Below are the code and all the weights of a small trained network. Each question names an input and a target symbol and asks about switching units off, where a switched-off unit gives its printed mean instead of its output.

import numpy as np


def w(rows, s, z=0):
    codes = np.array(rows[::2]) - 128.0
    scale = np.full(codes.shape[1], s)
    scale[-1] = z or s
    return codes * scale


def f(y):
    return y / 2 * (1 + np.tanh(0.7978845608 * (y + 0.044715 * y**3)))


def softmax(a):
    e = np.exp(a - a.max(-1, keepdims=True))
    return e / e.sum(-1, keepdims=True)


def log_softmax(a):
    a = a - a.max(-1, keepdims=True)
    return a - np.log(np.exp(a).sum(-1, keepdims=True))


def net(x, mask):
    ids = ['ΓΘΞΣΨαβεζηλμπτω'.index(c) for c in x.split()]
    T = len(ids)
    res = E[ids] + P[:T]
    r = res
    for j in range(2):
        rows = slice(2 * j, 2 * j + 2)
        q, k, v = (r @ M[0][rows].T for M in (Q, K, V))
        z = softmax(np.where(np.tri(T) > 0, q @ k.T / 2**0.5, -1e9)) @ v
        o = O[0][rows]
        res = res + np.where(mask[j], z, o[:, -1]) @ o[:, :-1]
    y = f(res @ A[0][:, :-1].T + A[0][:, -1])
    res = res + np.where(mask[2:14], y, B[0][:, -1]) @ B[0][:, :-1]
    return log_softmax(res[-1] @ U[:, :-1].T + U[:, -1])


Q, K, V, O, A, B = {}, {}, {}, {}, {}, {}
E = w([
[225,122,168,92,66],'Γ',
[106,124,148,126,142],'Θ',
[112,138,91,124,123],'Ξ',
[126,143,98,97,147],'Σ',
[83,83,97,96,83],'Ψ',
[116,156,139,113,137],'α',
[145,172,84,176,123],'β',
[118,68,133,179,110],'ε',
[135,148,158,186,170],'ζ',
[124,143,50,129,90],'η',
[121,121,96,151,140],'λ',
[141,107,143,170,121],'μ',
[149,60,144,199,250],'π',
[99,100,129,142,120],'τ',
[95,102,159,78,171],'ω',
],0.017)
P = w([
[157,115,209,78,148],'0',
[180,101,135,108,125],'1',
[120,119,221,101,150],'2',
[151,122,132,111,110],'3',
[120,141,210,125,190],'4',
[175,120,114,81,144],'5',
[81,80,231,144,193],'6',
[162,93,93,107,37],'7',
[69,153,255,147,141],'8',
[127,130,112,87,82],'9',
],0.0084)
Q[0] = w([
[176,102,82,155,136],'head 0',
[152,85,28,81,133],'head 0',
[102,158,120,109,186],'head 1',
[131,123,254,125,162],'head 1',
],0.0085)
K[0] = w([
[132,217,223,38,185],'head 0',
[154,210,253,131,162],'head 0',
[109,228,76,157,161],'head 1',
[254,98,87,80,94],'head 1',
],0.0085)
V[0] = w([
[131,133,64,149,33],'head 0',
[119,126,67,93,23],'head 0',
[82,21,70,78,164],'head 1',
[207,255,33,213,201],'head 1',
],0.0084)
O[0] = w([
[187,116,98,107,139,84],'head 0',
[178,138,83,89,154,108],'head 0',
[174,150,67,183,157,169],'head 1',
[94,94,66,82,3,3],'head 1',
],0.014,0.0036)
A[0] = w([
[59,168,196,75,83,45],'neuron 0',
[14,183,110,204,120,181],'neuron 1',
[192,175,181,101,132,16],'neuron 2',
[202,79,56,126,199,215],'neuron 3',
[137,98,71,221,90,163],'neuron 4',
[44,103,36,94,175,14],'neuron 5',
[142,128,100,229,85,70],'neuron 6',
[131,13,167,80,165,223],'neuron 7',
[110,138,71,162,79,32],'neuron 8',
[74,151,72,90,199,66],'neuron 9',
[192,46,162,147,123,1],'neuron 10',
[254,112,178,59,129,94],'neuron 11',
],0.0091,0.007)
B[0] = w([
[226,126,117,88,149,136],'neuron 0',
[223,72,130,72,180,217],'neuron 1',
[167,114,186,51,171,129],'neuron 2',
[29,93,119,148,68,254],'neuron 3',
[80,190,158,50,135,162],'neuron 4',
[195,85,251,209,186,112],'neuron 5',
[88,61,69,45,158,128],'neuron 6',
[127,196,104,141,50,239],'neuron 7',
[117,160,231,122,181,119],'neuron 8',
[253,113,183,211,97,125],'neuron 9',
[119,112,191,2,198,117],'neuron 10',
[111,67,16,216,97,162],'neuron 11',
],0.0089,0.0071)
U = w([
[228,47,145,150,52,196],'Γ',
[139,190,107,165,123,74],'Θ',
[127,180,145,103,114,169],'Ξ',
[151,154,86,158,92,2],'Σ',
[75,120,30,120,70,116],'Ψ',
[163,187,115,145,133,128],'α',
[122,216,68,106,126,124],'β',
[105,12,156,82,142,78],'ε',
[181,160,104,158,184,90],'ζ',
[93,174,68,113,113,122],'η',
[90,146,2,195,198,143],'λ',
[140,165,151,154,77,120],'μ',
[76,147,129,148,132,55],'π',
[100,161,106,120,102,81],'τ',
[95,170,136,73,2,124],'ω',
],0.0069,0.0042)

Each question gives the input, a string of symbols that net reads in full, and the target symbol t.
The units are the heads (2 rows each of Q, K, V and O) and the neurons (one row each of A and B). Each row of codes is followed by its name. A weight is (code - 128) times the scale printed after its matrix; where a second scale follows, it is the last column's (O, A, B and U).
mask holds one flag per unit, heads first, then neurons. A switched-off unit (its flag False) gives its mean, the last column of its rows in O or B, instead of its output. The means were averaged over made-up inputs and are rounded, as every weight is.
A unit's drop is (log p(t) with every unit on - log p(t) with that unit switched off) / (log p(t) with every unit on - log p(t) with every unit switched off).
The circuit of an input: a set's keep is (log p(t) with only the set's units on - log p(t) with every unit switched off) / (log p(t) with every unit on - log p(t) with every unit switched off). Starting from the 12 units with the biggest drops (on a tie, the unit counted first), units are removed one at a time, each time the one whose removal leaves the highest keep (on an exact tie, the one counted first), for as long as the keep stays at least 0.8.
circuit, biggest first: the units of the circuit, biggest drop first
most important unit: the unit with the biggest drop
k most important neurons: the k neurons with the biggest drops, biggest first
which heads matter: for each layer, one digit per head in row order, 1 if its drop is at least 0.15 and else 0, layers parted by /
drop of u: that unit's drop, to one decimal
input η Ψ τ, target λ: most important unit	head 0
input η α ε Ψ Ψ η Ψ α, target λ: circuit, biggest first	head 1; head 0; neuron 11
input ζ β μ, target ω: which heads matter	01
input π π Σ, target ε: circuit, biggest first	head 0; neuron 1
input α Ψ Ψ, target λ: which heads matter	11
input η β β ω, target ω: which heads matter	01
input λ η Ψ Ψ μ, target λ: circuit, biggest first	head 0; neuron 11; head 1
input ω η α, target Ψ: 2 most important neurons	neuron 11; neuron 3
input ζ α β λ Ξ η β β τ, target ω: which heads matter	11
input η β η ζ Σ Ξ β λ, target ω: which heads matter	01
input Ψ Ψ Σ, target λ: circuit, biggest first	head 1; neuron 11; head 0
input ζ β β Θ, target ω: which heads matter	01
input ζ μ β β Ψ π ζ α ζ Ψ, target Γ: which heads matter	11
input η Ξ β β, target ω: which heads matter	01
input β Ψ ζ, target λ: which heads matter	10
input μ η β β Ψ, target ω: 3 most important neurons	neuron 7; neuron 1; neuron 11
input η ω η Ψ β β α η Σ, target Ψ: which heads matter	11
input Ψ Ψ Θ, target λ: 2 most important neurons	neuron 11; neuron 3
input π α ω π λ, target ε: 2 most important neurons	neuron 1; neuron 7
input Σ Ψ π Ξ ω Ξ β η μ, target Ψ: circuit, biggest first	head 0; neuron 3; neuron 11
input η ζ β η, target ω: most important neuron	neuron 4
input α ω β β Ξ Σ π η ε, target Ψ: 2 most important neurons	neuron 3; neuron 11
input η η Ξ η Ψ, target Ψ: most important neuron	neuron 3
input β η Θ, target Ψ: drop of neuron 11	0.2
input Ψ λ Ψ Ψ, target λ: drop of head 0	0.2
